Here is a tiny trained network, its code and every weight. The questions are about switching its units off for an input and a class, where a switched-off unit gives its printed mean instead of its output.

import numpy as np


def w(rows, s, z=0):
    codes = np.array(rows[::2]) - 128.0
    scale = np.full(codes.shape[1], s)
    scale[-1] = z or s
    return codes * scale


def norm(h):
    return h / np.sqrt((h * h).mean(-1, keepdims=True) + 1e-5)


def f(y):
    return np.maximum(y, 0)


def log_softmax(a):
    a = a - a.max(-1, keepdims=True)
    return a - np.log(np.exp(a).sum(-1, keepdims=True))


def net(x, mask):
    res = np.array(x, float).reshape(1, 4) / 4 @ E
    u = 0
    for l in range(2):
        y = f(norm(res) @ A[l][:, :-1].T + A[l][:, -1])
        res = res + np.where(mask[u : u + 11], y, B[l][:, -1]) @ B[l][:, :-1]
        u += 11
    return log_softmax(norm(res)[-1] @ U[:, :-1].T + U[:, -1])


A, B = {}, {}
E = w([
[32,102,124,240,87,140,158],'x0',
[143,252,114,156,83,135,133],'x1',
[143,119,198,124,128,222,146],'x2',
[129,128,127,130,128,129,131],'x3',
],0.0018)
A[0] = w([
[155,128,10,113,125,26,115,136],'0.n0',
[64,168,143,204,84,141,94,33],'0.n1',
[65,13,132,88,220,124,86,7],'0.n2',
[52,2,121,176,146,118,222,89],'0.n3',
[105,106,134,189,121,179,149,31],'0.n4',
[52,110,103,162,120,50,129,11],'0.n5',
[157,103,60,83,155,45,84,33],'0.n6',
[126,30,145,74,200,130,54,143],'0.n7',
[166,120,51,104,143,56,112,78],'0.n8',
[66,137,87,153,124,16,89,128],'0.n9',
[130,55,118,88,184,111,64,102],'0.n10',
],0.0027,0.0017)
B[0] = w([
[41,131,202,139,118,112,131,222],'0.n0',
[115,137,120,120,131,138,213,179],'0.n1',
[130,253,136,144,75,125,111,201],'0.n2',
[119,108,136,107,164,131,49,255],'0.n3',
[78,144,164,125,114,89,140,165],'0.n4',
[223,100,74,125,135,149,123,175],'0.n5',
[34,118,142,115,180,98,158,179],'0.n6',
[138,92,114,123,102,131,205,224],'0.n7',
[51,120,155,131,139,112,137,178],'0.n8',
[231,115,100,117,126,146,126,216],'0.n9',
[126,103,108,129,130,132,185,189],'0.n10',
],0.004,0.0026)
A[1] = w([
[144,232,164,96,140,115,93,160],'1.n0',
[225,128,117,83,103,185,134,88],'1.n1',
[192,142,51,87,156,60,126,165],'1.n2',
[137,86,154,80,187,124,65,134],'1.n3',
[141,55,55,109,180,72,76,95],'1.n4',
[148,205,76,157,80,107,81,128],'1.n5',
[132,138,51,155,119,103,141,72],'1.n6',
[97,184,157,119,144,79,62,2],'1.n7',
[55,130,97,176,120,74,102,112],'1.n8',
[113,50,136,160,155,144,24,118],'1.n9',
[145,100,2,171,106,118,117,138],'1.n10',
],0.0042,0.0022)
B[1] = w([
[85,157,79,137,148,126,35,248],'1.n0',
[190,105,81,133,216,145,124,211],'1.n1',
[72,121,188,175,84,162,127,230],'1.n2',
[150,139,131,195,73,102,172,215],'1.n3',
[81,143,15,156,147,156,122,237],'1.n4',
[154,33,184,88,153,109,178,214],'1.n5',
[184,145,143,121,115,97,127,172],'1.n6',
[113,145,223,42,2,120,79,158],'1.n7',
[220,157,135,87,138,170,127,251],'1.n8',
[99,65,149,123,123,128,25,248],'1.n9',
[181,180,88,138,89,48,127,229],'1.n10',
],0.0039,0.0021)
U = w([
[47,81,116,81,159,57,229,254],'0',
[229,42,143,84,180,183,206,70],'1',
[127,82,9,184,109,91,40,105],'2',
[75,37,213,160,126,177,51,85],'3',
[81,197,193,56,95,71,42,119],'4',
[193,190,112,113,230,189,36,120],'5',
[229,184,111,166,83,55,198,150],'6',
[73,203,163,201,86,207,196,107],'7',
],0.011,0.00087)

Each question gives the input, the list of numbers given to net, and the class t.
The units are the neurons (one row each of A and B). Each row of codes is followed by its name. A weight is (code - 128) times the scale printed after its matrix; where a second scale follows, it is the last column's (A, B and U).
mask holds one flag per neuron, layer by layer. A switched-off neuron (its flag False) gives its mean, the last column of its row in B, instead of its output. The means were averaged over made-up inputs and are rounded, as every weight is.
A unit's drop is (log p(t) with every unit on - log p(t) with that unit switched off) / (log p(t) with every unit on - log p(t) with every unit switched off).
The circuit of an input: a set's keep is (log p(t) with only the set's units on - log p(t) with every unit switched off) / (log p(t) with every unit on - log p(t) with every unit switched off). Starting from the 12 units with the biggest drops (on a tie, the unit counted first), units are removed one at a time, each time the one whose removal leaves the highest keep (on an exact tie, the one counted first), for as long as the keep stays at least 0.8.
units of the circuit, in order: the units of the circuit, biggest drop first
most important unit: the unit with the biggest drop
k most important neurons: the k neurons with the biggest drops, biggest first
top k neurons in layer l: the k neurons of layer l with the biggest drops, biggest first
input [0,4,-1,8], class 4: units of the circuit, in order : 1.n0; 1.n4; 1.n5
input [-1,-7,-5,4], class 0: units of the circuit, in order : 0.n7; 0.n6
input [6,-6,0,7], class 2: units of the circuit, in order : 0.n0; 0.n5; 1.n10
input [-6,0,-8,1], class 0: units of the circuit, in order : 0.n6; 0.n8
input [-8,0,-2,3], class 0: top neuron in layer 0 : 0.n2
input [-2,-7,-8,0], class 0: 2 most important neurons : 0.n0; 0.n6
input [0,6,-5,-1], class 4: 2 most important neurons : 0.n0; 0.n7
input [7,-4,0,-6], class 2: top 2 neurons in layer 0 : 0.n0; 0.n5
input [0,3,7,-7], class 5: top 3 neurons in layer 1 : 1.n1; 1.n2; 1.n0
input [-1,-5,-8,0], class 0: 3 most important neurons : 0.n0; 0.n6; 0.n8
input [-6,-3,0,8], class 0: 3 most important neurons : 0.n6; 0.n9; 1.n8
input [1,3,-1,-4], class 6: 2 most important neurons : 0.n3; 0.n1
input [0,-3,5,-5], class 1: 2 most important neurons : 0.n0; 0.n7
input [-2,1,-2,2], class 4: most important unit : 0.n7
input [5,-5,-1,-7], class 2: top 3 neurons in layer 0 : 0.n3; 0.n0; 0.n5
input [0,0,-8,-4], class 0: top 2 neurons in layer 1 : 1.n0; 1.n9
input [0,-2,4,3], class 1: 3 most important neurons : 0.n0; 0.n7; 0.n6
input [-3,-1,1,7], class 1: 2 most important neurons : 0.n0; 1.n1
input [4,6,0,4], class 6: top 2 neurons in layer 1 : 1.n2; 1.n5
input [-1,-2,-5,-4], class 0: most important neuron : 0.n0
